Here is a tiny trained network, its code and every weight. The questions are about switching its units off for an input and a target symbol, where a switched-off unit gives its printed mean instead of its output.

import numpy as np


def w(rows, s, z=0):
    codes = np.array(rows[::2]) - 128.0
    scale = np.full(codes.shape[1], s)
    scale[-1] = z or s
    return codes * scale


def f(y):
    return np.maximum(y, 0)


def softmax(a):
    e = np.exp(a - a.max(-1, keepdims=True))
    return e / e.sum(-1, keepdims=True)


def log_softmax(a):
    a = a - a.max(-1, keepdims=True)
    return a - np.log(np.exp(a).sum(-1, keepdims=True))


def net(x, mask):
    ids = ['αγδεζηθλμξπστψω'.index(c) for c in x.split()]
    T = len(ids)
    res = E[ids] + P[:T]
    q, k, v = (res @ M[0].T for M in (Q, K, V))
    z = softmax(np.where(np.tri(T) > 0, q @ k.T / 3**0.5, -1e9)) @ v
    res = res + np.where(mask[0], z, O[0][:, -1]) @ O[0][:, :-1]
    y = f(res @ A[0][:, :-1].T + A[0][:, -1])
    res = res + np.where(mask[1:13], y, B[0][:, -1]) @ B[0][:, :-1]
    return log_softmax(res[-1] @ U[:, :-1].T + U[:, -1])


Q, K, V, O, A, B = {}, {}, {}, {}, {}, {}
E = w([
[71,139,125,75,148,153],'α',
[152,74,68,104,158,139],'γ',
[62,145,140,61,142,172],'δ',
[69,127,100,129,166,182],'ε',
[153,124,4,36,99,166],'ζ',
[110,142,105,132,166,120],'η',
[218,237,36,169,124,49],'θ',
[164,178,82,140,83,196],'λ',
[89,123,124,92,166,161],'μ',
[137,118,149,131,140,48],'ξ',
[36,155,134,59,137,203],'π',
[119,132,74,153,219,180],'σ',
[215,96,173,57,92,146],'τ',
[88,94,216,183,30,120],'ψ',
[102,126,119,102,171,146],'ω',
],0.018)
P = w([
[124,194,175,103,246,128],'0',
[109,172,79,64,78,127],'1',
[123,190,93,72,87,120],'2',
[146,78,132,122,98,174],'3',
[146,110,123,129,87,153],'4',
[148,75,154,129,85,168],'5',
[154,85,145,146,80,157],'6',
[140,76,151,152,62,153],'7',
[151,90,148,151,66,139],'8',
[161,64,165,141,74,143],'9',
[157,81,154,146,65,127],'10',
[168,87,167,124,72,129],'11',
[167,91,164,126,72,124],'12',
],0.013)
Q[0] = w([
[46,239,162,119,226,85],'head 1',
[239,166,25,67,2,210],'head 1',
[170,211,59,134,123,65],'head 1',
],0.0089)
K[0] = w([
[63,177,107,127,252,229],'head 1',
[248,111,207,158,82,1],'head 1',
[160,194,164,124,140,94],'head 1',
],0.0096)
V[0] = w([
[156,186,249,60,75,145],'head 1',
[21,61,173,102,121,77],'head 1',
[170,121,126,129,140,2],'head 1',
],0.012)
O[0] = w([
[179,159,84,197,26,178,254],'head 1',
[68,145,3,226,156,84,58],'head 1',
[81,8,190,206,57,132,65],'head 1',
],0.015,0.0059)
A[0] = w([
[140,151,56,111,184,186,76],'neuron 1',
[199,13,128,171,149,154,190],'neuron 2',
[78,70,112,61,91,205,108],'neuron 3',
[81,117,116,165,95,87,1],'neuron 4',
[95,128,60,35,138,81,193],'neuron 5',
[201,189,221,131,139,110,94],'neuron 6',
[137,27,204,104,81,169,68],'neuron 7',
[254,151,171,129,96,174,112],'neuron 8',
[142,188,220,178,197,179,125],'neuron 9',
[63,38,31,53,105,176,219],'neuron 10',
[22,140,126,118,209,7,149],'neuron 11',
[79,113,132,18,87,94,81],'neuron 12',
],0.0084,0.0097)
B[0] = w([
[115,125,100,107,21,120,189],'neuron 1',
[107,194,204,90,142,55,191],'neuron 2',
[136,130,120,164,110,50,186],'neuron 3',
[195,137,49,33,240,218,137],'neuron 4',
[161,78,54,220,195,162,195],'neuron 5',
[45,31,100,148,67,214,184],'neuron 6',
[126,163,32,103,180,77,220],'neuron 7',
[105,180,146,142,210,125,249],'neuron 8',
[125,7,116,63,42,64,158],'neuron 9',
[155,110,232,168,208,33,199],'neuron 10',
[22,161,159,195,182,254,146],'neuron 11',
[182,18,125,129,122,201,169],'neuron 12',
],0.0066,0.019)
U = w([
[88,145,110,130,160,97,76],'α',
[146,114,200,209,232,139,9],'γ',
[109,158,98,107,143,91,124],'δ',
[80,158,125,141,213,146,93],'ε',
[241,51,129,157,150,146,16],'ζ',
[87,109,167,182,151,135,186],'η',
[120,110,167,103,99,69,253],'θ',
[155,105,132,95,87,168,78],'λ',
[89,137,114,135,165,108,90],'μ',
[77,100,207,254,137,78,182],'ξ',
[140,162,79,83,161,90,14],'π',
[106,69,134,168,145,168,113],'σ',
[203,191,224,155,97,123,123],'τ',
[112,50,95,205,42,117,157],'ψ',
[93,127,137,155,160,117,135],'ω',
],0.0067,0.004)

Each question gives the input, a string of symbols that net reads in full, and the target symbol t.
The units are the heads (3 rows each of Q, K, V and O) and the neurons (one row each of A and B). Each row of codes is followed by its name. A weight is (code - 128) times the scale printed after its matrix; where a second scale follows, it is the last column's (O, A, B and U).
mask holds one flag per unit, heads first, then neurons. A switched-off unit (its flag False) gives its mean, the last column of its rows in O or B, instead of its output. The means were averaged over made-up inputs and are rounded, as every weight is.
A unit's drop is (log p(t) with every unit on - log p(t) with that unit switched off) / (log p(t) with every unit on - log p(t) with every unit switched off).
The circuit of an input: a set's keep is (log p(t) with only the set's units on - log p(t) with every unit switched off) / (log p(t) with every unit on - log p(t) with every unit switched off). Starting from the 12 units with the biggest drops (on a tie, the unit counted first), units are removed one at a time, each time the one whose removal leaves the highest keep (on an exact tie, the one counted first), for as long as the keep stays at least 0.8.
circuit, biggest first: the units of the circuit, biggest drop first
top k neurons: the k neurons with the biggest drops, biggest first
input π τ δ α, target τ: circuit, biggest first => (head 1; neuron 7; neuron 6)
input ψ τ μ π ε π σ δ ε τ ψ, target ψ: top 2 neurons => (neuron 8; neuron 10)
input η π ξ ζ, target ξ: circuit, biggest first => (head 1; neuron 10)
input σ ζ η, target σ: top 2 neurons => (neuron 11; neuron 12)
input ξ ξ θ π λ, target θ: circuit, biggest first => (head 1; neuron 7; neuron 2)
input π α ζ, target ζ: circuit, biggest first => (neuron 12; head 1; neuron 5)
input τ ζ ψ λ θ τ, target τ: circuit, biggest first => (head 1; neuron 8)
input ψ α ε, target ψ: top neuron => (neuron 8)
input γ σ ε π γ π ε μ ξ, target ε: circuit, biggest first => (head 1; neuron 11)
input π ε σ γ η α, target γ: circuit, biggest first => (head 1; neuron 5; neuron 10; neuron 7)
input α θ δ γ π α θ λ ξ γ, target ξ: circuit, biggest first => (head 1; neuron 2)
input τ ψ π α, target ψ: circuit, biggest first => (head 1; neuron 8)
input λ ξ ζ ε π θ σ δ θ γ, target θ: circuit, biggest first => (head 1; neuron 2)
input μ σ μ σ ε δ λ, target λ: circuit, biggest first => (head 1; neuron 6)
input δ σ λ σ ζ ζ ω, target ζ: top 3 neurons => (neuron 12; neuron 5; neuron 2)
input μ ψ ζ η ω δ σ ψ ψ ξ δ, target ψ: top 3 neurons => (neuron 8; neuron 2; neuron 7)
input ε δ μ σ δ η γ ξ θ μ η θ γ, target θ: top 3 neurons => (neuron 7; neuron 2; neuron 5)
input π τ ω, target π: top neuron => (neuron 6)
input σ α μ ε ε η α α ζ μ ε θ, target θ: top 2 neurons => (neuron 7; neuron 2)
input η ε ε μ, target ε: top 2 neurons => (neuron 11; neuron 5)
input ξ θ π θ ψ δ τ ψ ε ε ζ, target ψ: top 3 neurons => (neuron 1; neuron 7; neuron 2)
